A = [119 102 120 115 141 140]
The entry just right of 120 is 115
Give the first entry.
A: 119
Give the last entry.
A: 140

data =
[[132 126 134 133 127 127 134 124 120]
 [134 123 121 131 123 124 119 122 135]
 [136 122 127 131 118 133 112 128 129]
 [119 132 127 122 140 129 144 132 138]
 [123 127 128 127 126 131 127 130 139]
 [115 129 111 128 134 126 123 121 141]
 [115 130 137 130 132 130 145 133 128]
 [125 116 138 135 105 126 128 118 121]
 [135 130 128 127 135 133 133 133 118]
 [114 127 131 131 127 124 138 119 136]]
Give the bottom-left entry.
114
Give the entry in the top-left corner.
132
The last entry, reading row by row: 136
Give the entry directly above the smallest entry.
132
The 5th-last entry, reading row by row is 127
The bottom entry of the column that holds the largest entry is 138
Give the entry just right of the largest entry.
133
Give the entry directly below the largest entry.
128
The entry in the top-right corner: 120
The entry just left of the largest entry: 130
Give the second entry on the main diagonal.
123
The entry just left of the smallest entry is 135
Give the entry directly below the smallest entry.
135
Give the last entry of the largest entry's row.
128
Give the third largest entry.
141
The third entry on the main diagonal -> 127
Give the entry just right of 137.
130
The 2nd smallest entry: 111
Give the entry directly below 111.
137
Give the 3rd smallest entry.
112
Give the top entry of the column that holds the smallest entry.
127

Read these off the row that follows.
1) Which number is the entry just right of 119?
2) Which number is the entry just right of the centre entry?
3) Which number is the median of all entries?
4) Which number is the entry just right of the largest entry?
[133 126 105 101 127 150 117 154 119 130 151]
1) 130
2) 117
3) 127
4) 119

W =
[[131 125 140 132 130 119 120 127 132 134 125 132]
 [141 141 122 120 118 119 135 111 119 129 123 145]
 [131 142 126 140 127 135 129 122 141 132 122 127]
 [123 127 134 149 142 133 112 135 149 128 131 115]
 [134 146 121 143 137 133 119 121 140 123 133 122]
 [131 125 134 121 118 121 135 123 123 136 119 140]
 [130 142 126 140 127 135 128 122 141 132 122 126]
 [129 132 132 127 117 128 136 123 128 138 116 137]
 [141 127 142 132 131 106 114 119 131 133 127 141]
 [142 144 119 132 138 121 116 115 127 118 139 129]
 [130 143 126 145 130 137 126 123 145 132 123 124]
 [121 120 143 130 122 131 132 135 133 141 115 128]
 [144 139 123 126 131 112 121 112 123 122 135 139]
 [146 130 139 136 137 100 106 116 133 129 131 141]
 [129 143 129 143 122 138 132 122 145 138 115 129]]
Counting starts at 1.
The entry at row 2, column 1: 141
Give the bottom entry of the column that holds the smallest entry.
A: 138
Give the entry in row 2 and column 3.
A: 122
The entry in row 3 and column 1 -> 131
The bottom-left entry -> 129
Give the entry in the top-left corner.
A: 131
The bottom-right entry: 129
Give the entry at row 1, column 3.
A: 140
The entry in row 2 and column 2 is 141
Give the entry just right of the smallest entry.
A: 106
The entry at row 3, column 2 is 142
The entry at row 1, column 2 -> 125
The entry directly above the smallest entry: 112
The entry just left of the smallest entry -> 137
The entry in the top-right corner -> 132

[[ 99 128 141 120 127]
 [105 134 129 107 127]
 [121 110 143 130 149]
 [105 119 148 133 130]
 [127 139 120 147 150]
 [138 139 108 108 122]
 [152 134 114 143 131]
 [135 122 134 120  99]
 [155 111 129 127 121]
 [126 152 115 145 124]
 [114 144 132 147 112]
 [124 115 137 134 156]]
Counting starts at 1.
Find the top entry of the column that holds the largest entry.
A: 127
Find the entry at row 1, column 3.
A: 141
Find the entry at row 1, column 1.
A: 99
The bottom entry of the column that holds the largest entry: 156
The entry in row 3 and column 3 -> 143
Find the entry directly above the largest entry.
A: 112
Find the entry in row 2 and column 1.
A: 105
The entry directly above 119 is 110
The entry just left of 148 -> 119
Find the entry just right of 132.
A: 147
The entry just right of 111 is 129
Find the entry in row 3 and column 1.
A: 121
The bottom-left entry: 124
Find the entry at row 1, column 2.
A: 128
The entry just right of 137 is 134

a =
[[152 102 130 136 131 132 104 119 115 129 124]
 [102 155 128 121 125 124 152 138 142 127 131]
 [127 130 148 146 139 114 137 144 121 140 108]
 [128 127 135 146 126 105 132 148 110 151 120]]
Rows and columns are numbered from 1.
The entry in the top-left corner -> 152
The entry directly below 139? 126
The entry just left of 110 is 148
The entry in the top-right corner? 124
The entry directly above 155: 102
The entry just right of 137? 144
The entry at row 1, column 3? 130
The bottom entry of the column that holds the largest entry? 127
The entry just right of 139? 114
The entry directly above 110 is 121
The bottom-right entry -> 120
The entry in row 3 and column 1? 127
The entry in row 2 and column 1 -> 102
The entry in row 2 and column 2? 155
The bottom-left entry? 128

B =
[[127 128 126 127 121 131 131 123 125 128 134 125 131 127]
 [149 121 117 132 114 133 127 129 123 141 122 134 126 118]
 [107 131 135 121 118 134 141 112 122 106 152 112 130 136]
 [123 132 129 129 131 127 126 129 130 125 129 127 129 129]
 [135 126 125 130 137 123 123 136 133 136 117 135 128 124]
 [126 128 131 129 133 125 127 131 131 127 127 128 127 131]
 [131 126 121 125 110 133 134 120 122 129 135 124 130 125]
 [134 126 126 129 127 127 125 133 130 133 125 131 126 125]
 [130 126 128 127 120 131 135 124 125 125 135 126 129 125]
 [139 125 123 128 119 132 130 127 125 135 128 129 129 124]]
Indices start at 1.
The entry in row 3 and column 1: 107
What is the entry in the top-right corner? 127
The entry at row 1, column 2: 128
The entry in row 1 and column 1 is 127
The bottom-right entry: 124
What is the entry in row 1 and column 3? 126
The entry directly below the largest entry: 129
The entry just right of the largest entry is 112
The entry in row 3 and column 3 -> 135
The entry just left of the largest entry: 106
What is the entry in the bottom-left corner? 139
What is the top entry of the column that holds the largest entry? 134
The entry directly above the largest entry -> 122
What is the bottom entry of the column that holds the smallest entry? 135
What is the bottom entry of the column that holds the largest entry? 128
What is the entry directly above the smallest entry? 141
The entry just right of the smallest entry -> 152
What is the entry in row 2 and column 1? 149
What is the entry in row 2 and column 2? 121

grid =
array([138, 132, 109, 138, 122, 138, 108, 127, 150, 127, 117, 122, 117,
       131, 119, 118])
Which number is the entry just left of the largest entry? 127
The entry just right of the largest entry -> 127
The smallest entry -> 108
The largest entry: 150

Read these off the grid that follows.
1) The largest entry in the last row?
2) The first entry of the smallest entry's row?
3) The minimum?
4) The 1st entry in reading order?
5) The smallest entry in the first row?
6) The entry just left of the smallest entry?
7) The entry just right of the smallest entry?
8) The last entry of the largest entry's row?
[[139 132 128 130 130 138 120 128 108 127]
 [130 121 122 125 123 134 137 122 113 123]
 [138 127 143 132 122 122 124 125  99 123]
 [131 117 128 141 143 122 108 145 126 140]
 [135 124 124 143 125 124 115 120 112 134]
 [122 139 138 125 142 136 122 124 113 131]
 [128 122 127 136 133 110 123 125 123 129]
 [132 129 122 127 130 139 122 124 106 129]
 [150 134 137 132 140 129 114 132 111 138]]
1) 150
2) 138
3) 99
4) 139
5) 108
6) 125
7) 123
8) 138

122  128  132  147  133  138  124  136  153  132  125
146  154  114  126  134  125  124  110  121  116  141
137  146  132  139  120  130  128  117  144  139  116
143  130  123  116  120  108  134  110  114  125  130
125  124  133  116  103  129  147  126  120  146  104
130  130  124  145  149  126  103  130  134  119  141
122  129  132  147  133  138  124  135  153  132  125
143  129  123  116  120  108  134  109  114  125  130
Indices start at 1.
The entry at row 2, column 3 -> 114
The entry in row 2 and column 1: 146
The entry at row 3, column 2 -> 146
The top-right entry: 125
The entry at row 1, column 3 is 132
Read off the bottom-right entry.
A: 130
The entry at row 3, column 1: 137
The entry in row 2 and column 2: 154
The entry in the bottom-left corner: 143
Read off the entry at row 1, column 1.
A: 122
Read off the entry at row 1, column 2.
A: 128
Read off the bottom entry of the column that holds the largest entry.
A: 129
The entry just left of 121: 110

Questions about the array below. Counting starts at 1.
1) Report the bottom entry of the column that holds the largest entry.
2) Report the entry at row 2, column 1.
3) Report the entry in row 3 and column 1.
4) Report the entry just right of 156.
5) Report the top-right entry.
6) Report the entry just left of 123.
7) Report the entry directly above 155.
8) Report the entry in row 2 and column 3.
[[129 129 128 128 127 128 128 128 129 129 127]
 [127 128 128 128 129 127 128 128 126 128 127]
 [115 133 125 127 113 137 156 123 107 144 102]
 [128 127 128 128 128 128 127 128 128 128 129]
 [131 157 100 130 136 133 132 105 118 115 129]
 [109 132 126 155 139 154 130 134 133 131 122]]
1) 132
2) 127
3) 115
4) 123
5) 127
6) 156
7) 130
8) 128
